Below are the code and all the weights of a small trained network. Each question names an input and a target symbol and asks about switching units off, where a switched-off unit gives its printed mean instead of its output.

import numpy as np


def w(rows, s, z=0):
    codes = np.array(rows[::2]) - 128.0
    scale = np.full(codes.shape[1], s)
    scale[-1] = z or s
    return codes * scale


def norm(h):
    return h / np.sqrt((h * h).mean(-1, keepdims=True) + 1e-5)


def f(y):
    return y / 2 * (1 + np.tanh(0.7978845608 * (y + 0.044715 * y**3)))


def softmax(a):
    e = np.exp(a - a.max(-1, keepdims=True))
    return e / e.sum(-1, keepdims=True)


def log_softmax(a):
    a = a - a.max(-1, keepdims=True)
    return a - np.log(np.exp(a).sum(-1, keepdims=True))


def net(x, mask):
    ids = ['ΛΦαμξπ'.index(c) for c in x.split()]
    T = len(ids)
    res = E[ids] + P[:T]
    r = norm(res)
    for j in range(3):
        rows = slice(4 * j, 4 * j + 4)
        q, k, v = (r @ M[0][rows].T for M in (Q, K, V))
        z = softmax(np.where(np.tri(T) > 0, q @ k.T / 4**0.5, -1e9)) @ v
        o = O[0][rows]
        res = res + np.where(mask[j], z, o[:, -1]) @ o[:, :-1]
    y = f(norm(res) @ A[0][:, :-1].T + A[0][:, -1])
    res = res + np.where(mask[3:15], y, B[0][:, -1]) @ B[0][:, :-1]
    return log_softmax(norm(res)[-1] @ U[:, :-1].T + U[:, -1])


Q, K, V, O, A, B = {}, {}, {}, {}, {}, {}
E = w([
[4,94,53,222],'Λ',
[121,100,207,28],'Φ',
[247,185,97,124],'α',
[135,126,250,87],'μ',
[108,177,200,187],'ξ',
[193,143,124,107],'π',
],0.015)
P = w([
[224,133,154,175],'0',
[164,79,66,105],'1',
[201,166,127,38],'2',
[95,81,85,118],'3',
[95,171,246,91],'4',
[114,81,108,158],'5',
[203,140,162,56],'6',
[129,120,98,187],'7',
[76,150,187,65],'8',
[173,140,123,254],'9',
[156,187,157,122],'10',
[113,106,152,166],'11',
[99,164,116,111],'12',
],0.0098)
Q[0] = w([
[110,203,156,210],'h1',
[212,210,163,152],'h1',
[163,109,167,74],'h1',
[121,167,171,155],'h1',
[171,56,103,114],'h2',
[39,138,173,114],'h2',
[226,52,156,101],'h2',
[112,254,115,57],'h2',
[109,110,201,181],'h3',
[134,91,146,144],'h3',
[111,105,67,132],'h3',
[194,93,172,133],'h3',
],0.0089)
K[0] = w([
[201,114,249,30],'h1',
[215,116,72,128],'h1',
[26,79,48,199],'h1',
[215,180,209,111],'h1',
[253,115,183,117],'h2',
[112,50,202,36],'h2',
[45,216,107,100],'h2',
[6,201,22,174],'h2',
[58,216,115,174],'h3',
[188,135,76,131],'h3',
[200,164,72,67],'h3',
[142,170,18,184],'h3',
],0.0077)
V[0] = w([
[70,138,166,91],'h1',
[14,98,92,222],'h1',
[54,131,29,66],'h1',
[132,125,91,160],'h1',
[103,237,141,171],'h2',
[109,158,136,254],'h2',
[46,248,87,130],'h2',
[69,143,81,52],'h2',
[67,106,158,114],'h3',
[108,205,181,79],'h3',
[110,44,160,6],'h3',
[220,146,154,152],'h3',
],0.0087)
O[0] = w([
[171,226,101,130,125],'h1',
[159,159,120,106,8],'h1',
[189,147,44,160,2],'h1',
[119,101,222,142,97],'h1',
[112,79,217,70,131],'h2',
[94,152,175,2,113],'h2',
[91,101,129,74,62],'h2',
[102,131,78,207,70],'h2',
[80,246,125,138,124],'h3',
[158,76,233,129,171],'h3',
[182,166,225,105,101],'h3',
[100,130,142,47,194],'h3',
],0.007,0.0057)
A[0] = w([
[115,103,106,73,157],'n1',
[92,39,165,124,209],'n2',
[67,120,123,120,144],'n3',
[206,151,142,138,98],'n4',
[130,153,143,139,156],'n5',
[79,111,59,124,26],'n6',
[166,153,183,130,254],'n7',
[152,133,190,121,174],'n8',
[126,12,182,107,179],'n9',
[201,167,114,103,188],'n10',
[153,93,81,128,209],'n11',
[129,136,149,162,200],'n12',
],0.012,0.0027)
B[0] = w([
[186,68,154,183,147],'n1',
[63,164,96,171,226],'n2',
[130,114,169,159,151],'n3',
[79,92,129,115,154],'n4',
[22,204,166,176,145],'n5',
[254,209,135,59,126],'n6',
[136,131,92,155,237],'n7',
[153,126,39,115,228],'n8',
[184,108,65,197,254],'n9',
[158,55,100,172,161],'n10',
[55,69,157,134,130],'n11',
[84,154,83,249,165],'n12',
],0.007,0.0078)
U = w([
[68,116,210,35,65],'Λ',
[194,196,254,121,43],'Φ',
[82,28,117,132,250],'α',
[88,227,68,28,168],'μ',
[155,133,120,178,132],'ξ',
[162,177,146,184,214],'π',
],0.0074,0.0014)

Each question gives the input, a string of symbols that net reads in full, and the target symbol t.
The units are the heads (4 rows each of Q, K, V and O) and the neurons (one row each of A and B). Each row of codes is followed by its name. A weight is (code - 128) times the scale printed after its matrix; where a second scale follows, it is the last column's (O, A, B and U).
mask holds one flag per unit, heads first, then neurons. A switched-off unit (its flag False) gives its mean, the last column of its rows in O or B, instead of its output. The means were averaged over made-up inputs and are rounded, as every weight is.
A unit's drop is (log p(t) with every unit on - log p(t) with that unit switched off) / (log p(t) with every unit on - log p(t) with every unit switched off).
The circuit of an input: a set's keep is (log p(t) with only the set's units on - log p(t) with every unit switched off) / (log p(t) with every unit on - log p(t) with every unit switched off). Starting from the 12 units with the biggest drops (on a tie, the unit counted first), units are removed one at a time, each time the one whose removal leaves the highest keep (on an exact tie, the one counted first), for as long as the keep stays at least 0.8.
circuit, biggest first: the units of the circuit, biggest drop first
unit that matters most: the unit with the biggest drop
top k neurons: the k neurons with the biggest drops, biggest first
heads that matter: for each layer, one digit per head in row order, 1 if its drop is at least 0.15 and else 0, layers parted by /
drop of u: that unit's drop, to one decimal
input Φ Λ Λ Λ Λ ξ ξ α μ π π, target α: top 2 neurons => (n1 n10)
input ξ π Φ α Φ, target α: unit that matters most => h2
input ξ α ξ, target α: circuit, biggest first => (h3 h1)
input ξ μ α μ μ Φ, target ξ: circuit, biggest first => (h2 n9)
input μ μ Φ μ Φ, target Φ: circuit, biggest first => (h3 h2)
input Φ Φ Φ μ Φ μ Φ ξ μ μ π, target Φ: heads that matter => 011
input μ Λ μ Λ Φ, target μ: circuit, biggest first => (h1 h3 h2)
input ξ α π α ξ α μ, target α: top 2 neurons => (n9 n2)
input ξ Φ π μ ξ μ Φ Φ, target π: circuit, biggest first => (h2 h3)
input μ ξ ξ α μ α π, target α: circuit, biggest first => (h1 h3)
input π α μ ξ Λ ξ ξ μ ξ ξ μ, target Λ: heads that matter => 010
input Λ μ ξ μ, target ξ: heads that matter => 000
input Φ μ Φ α π α, target α: heads that matter => 000
input μ Λ Λ Λ Φ, target μ: heads that matter => 101
input Λ ξ μ μ μ ξ α ξ α ξ μ, target Λ: heads that matter => 011
input μ Λ π ξ Φ α, target α: top 2 neurons => (n11 n4)
input μ Λ Φ μ, target ξ: unit that matters most => h1
input μ μ μ μ, target π: drop of n8 => 0.1
input α α μ, target α: drop of n10 => 0.0
input ξ α μ μ Φ μ α ξ π, target Λ: drop of h2 => 0.8
